Below are the code and all the weights of a small trained network. Each question names an input and a target symbol and asks about switching units off, where a switched-off unit gives its printed mean instead of its output.

import numpy as np


def w(rows, s, z=0):
    codes = np.array(rows[::2]) - 128.0
    scale = np.full(codes.shape[1], s)
    scale[-1] = z or s
    return codes * scale


def norm(h):
    return h / np.sqrt((h * h).mean(-1, keepdims=True) + 1e-5)


def f(y):
    return np.maximum(y, 0)


def softmax(a):
    e = np.exp(a - a.max(-1, keepdims=True))
    return e / e.sum(-1, keepdims=True)


def log_softmax(a):
    a = a - a.max(-1, keepdims=True)
    return a - np.log(np.exp(a).sum(-1, keepdims=True))


def net(x, mask):
    ids = ['ΘΠΣΦαβγεζηλμτψω'.index(c) for c in x.split()]
    T = len(ids)
    res = E[ids] + P[:T]
    r = norm(res)
    for j in range(2):
        rows = slice(4 * j, 4 * j + 4)
        q, k, v = (r @ M[0][rows].T for M in (Q, K, V))
        z = softmax(np.where(np.tri(T) > 0, q @ k.T / 4**0.5, -1e9)) @ v
        o = O[0][rows]
        res = res + np.where(mask[j], z, o[:, -1]) @ o[:, :-1]
    y = f(norm(res) @ A[0][:, :-1].T + A[0][:, -1])
    res = res + np.where(mask[2:6], y, B[0][:, -1]) @ B[0][:, :-1]
    return log_softmax(norm(res)[-1] @ U[:, :-1].T + U[:, -1])


Q, K, V, O, A, B = {}, {}, {}, {}, {}, {}
E = w([
[146,68,106,50,125,119,141],'Θ',
[153,182,120,61,104,91,189],'Π',
[100,172,124,98,134,88,88],'Σ',
[65,99,139,124,113,67,133],'Φ',
[109,101,2,107,54,89,115],'α',
[167,175,105,177,51,93,125],'β',
[148,152,194,141,101,94,97],'γ',
[243,92,56,105,135,91,104],'ε',
[126,160,113,179,185,125,106],'ζ',
[117,110,97,141,118,85,40],'η',
[128,122,73,108,216,99,168],'λ',
[130,105,164,58,178,109,121],'μ',
[206,84,182,99,90,89,179],'τ',
[167,127,131,180,155,107,206],'ψ',
[179,42,171,184,163,64,114],'ω',
],0.0081)
P = w([
[106,160,138,115,127,252,114],'0',
[164,135,105,124,155,44,142],'1',
[159,130,97,128,141,33,158],'2',
[161,116,100,128,135,32,166],'3',
[167,113,106,140,145,32,172],'4',
[161,118,97,143,149,19,173],'5',
[168,109,105,149,146,15,179],'6',
[163,105,97,156,140,23,194],'7',
[160,108,106,154,137,22,188],'8',
],0.0036)
Q[0] = w([
[99,170,197,91,158,237,118],'head 0',
[125,102,37,168,116,102,123],'head 0',
[121,99,153,131,102,207,35],'head 0',
[152,113,88,123,153,2,151],'head 0',
[68,209,172,105,172,225,62],'head 1',
[147,126,101,134,89,130,158],'head 1',
[184,33,73,157,118,53,183],'head 1',
[217,21,89,181,143,52,180],'head 1',
],0.006)
K[0] = w([
[141,146,105,101,149,59,157],'head 0',
[85,95,110,158,118,158,123],'head 0',
[118,128,111,160,120,53,115],'head 0',
[140,124,139,127,111,196,105],'head 0',
[154,128,122,135,119,49,139],'head 1',
[118,138,144,115,156,138,113],'head 1',
[110,120,158,128,116,254,118],'head 1',
[113,127,166,120,95,241,144],'head 1',
],0.0097)
V[0] = w([
[142,130,125,184,117,42,150],'head 0',
[116,21,135,142,124,227,181],'head 0',
[108,126,104,59,165,14,144],'head 0',
[106,51,156,157,113,118,101],'head 0',
[90,113,125,138,41,255,168],'head 1',
[163,145,185,79,83,93,113],'head 1',
[108,93,91,139,98,117,63],'head 1',
[83,135,195,125,168,204,109],'head 1',
],0.0059)
O[0] = w([
[149,200,113,55,176,132,104,85],'head 0',
[130,61,68,134,162,47,145,76],'head 0',
[66,142,137,131,140,182,2,247],'head 0',
[178,128,110,130,126,49,99,71],'head 0',
[79,188,136,67,151,52,119,200],'head 1',
[155,61,169,54,85,137,98,131],'head 1',
[142,153,102,150,44,93,114,150],'head 1',
[174,178,196,144,186,49,112,114],'head 1',
],0.0057,0.0013)
A[0] = w([
[155,152,5,176,173,72,190,142],'neuron 0',
[69,78,170,118,110,97,120,54],'neuron 1',
[144,45,78,155,56,194,189,95],'neuron 2',
[225,156,209,86,169,145,141,254],'neuron 3',
],0.0032,0.0029)
B[0] = w([
[90,148,137,132,105,252,111,254],'neuron 0',
[164,103,157,173,157,108,123,148],'neuron 1',
[132,67,200,153,137,114,145,188],'neuron 2',
[96,140,125,128,141,255,99,246],'neuron 3',
],0.0049,0.0029)
U = w([
[118,209,114,34,84,150,215,160],'Θ',
[88,164,98,229,189,180,101,158],'Π',
[124,47,107,168,57,186,126,215],'Σ',
[68,159,22,106,61,121,123,35],'Φ',
[128,202,113,117,146,52,25,227],'α',
[171,204,116,205,22,105,143,68],'β',
[27,88,168,148,112,40,168,221],'γ',
[69,102,172,37,168,181,91,112],'ε',
[157,163,147,209,162,120,217,122],'ζ',
[221,118,223,91,123,101,185,87],'η',
[255,105,56,116,159,140,106,175],'λ',
[155,168,237,162,78,155,79,91],'μ',
[181,55,196,194,188,95,108,5],'τ',
[152,59,120,46,161,109,143,49],'ψ',
[105,135,56,103,238,130,192,94],'ω',
],0.0076,0.0024)

Each question gives the input, a string of symbols that net reads in full, and the target symbol t.
The units are the heads (4 rows each of Q, K, V and O) and the neurons (one row each of A and B). Each row of codes is followed by its name. A weight is (code - 128) times the scale printed after its matrix; where a second scale follows, it is the last column's (O, A, B and U).
mask holds one flag per unit, heads first, then neurons. A switched-off unit (its flag False) gives its mean, the last column of its rows in O or B, instead of its output. The means were averaged over made-up inputs and are rounded, as every weight is.
A unit's drop is (log p(t) with every unit on - log p(t) with that unit switched off) / (log p(t) with every unit on - log p(t) with every unit switched off).
The circuit of an input: a set's keep is (log p(t) with only the set's units on - log p(t) with every unit switched off) / (log p(t) with every unit on - log p(t) with every unit switched off). Starting from all 6 units, units are removed one at a time, each time the one whose removal leaves the highest keep (on an exact tie, the one counted first), for as long as the keep stays at least 0.8.
units of the circuit, in order: the units of the circuit, biggest drop first
k most important neurons: the k neurons with the biggest drops, biggest first
heads that matter: for each layer, one digit per head in row order, 1 if its drop is at least 0.15 and else 0, layers parted by /
drop when u is switched off: that unit's drop, to one decimal
input γ λ ε α Π β ε ψ, target η: heads that matter : 01
input β β ε ε, target Θ: units of the circuit, in order : (head 0; head 1)
input Φ τ ε Φ ε λ Π Φ Φ, target α: units of the circuit, in order : (head 0; head 1)
input Φ Θ γ β Π λ ζ, target α: heads that matter : 11
input Π Φ λ η Φ Φ γ τ, target ε: most important neuron : (neuron 3)
input λ Φ λ α β, target Π: units of the circuit, in order : (head 1; head 0)
input Φ Π ε α, target α: heads that matter : 11
input ε Π Φ Φ Π Φ Π τ ε, target Σ: heads that matter : 01
input ψ λ ε Θ ζ Σ Φ α, target ω: heads that matter : 11
input Φ ε Φ γ ω ε Π, target α: heads that matter : 11
input Φ η Φ Φ β, target α: units of the circuit, in order : (head 1; head 0)
input Θ Θ Π η Π, target γ: heads that matter : 10
input η Π γ τ Θ μ β η, target β: heads that matter : 11
input Φ η Π, target α: heads that matter : 11
input Π Φ λ Φ, target ε: units of the circuit, in order : (head 1)
input Σ Φ Φ Φ Σ α τ, target μ: heads that matter : 10
input β ε Σ τ, target Θ: heads that matter : 11
input ε η ω Φ Θ Φ η, target Σ: heads that matter : 01
input γ τ ψ Φ Φ λ ψ Π, target η: heads that matter : 11
input η τ ζ α Φ γ, target β: 2 most important neurons : (neuron 0; neuron 2)
input ε Φ ε Φ Φ Θ ε ψ, target Σ: most important neuron : (neuron 0)
input ψ Θ ω λ ε Σ, target Σ: drop when neuron 0 is switched off : 0.2
input Φ Σ γ ψ η Π Σ γ, target α: drop when head 0 is switched off : 0.3
input Φ Φ Φ γ Φ γ, target α: drop when neuron 0 is switched off : 0.1
input β γ Φ Θ Φ Φ λ, target Θ: drop when head 1 is switched off : 0.2
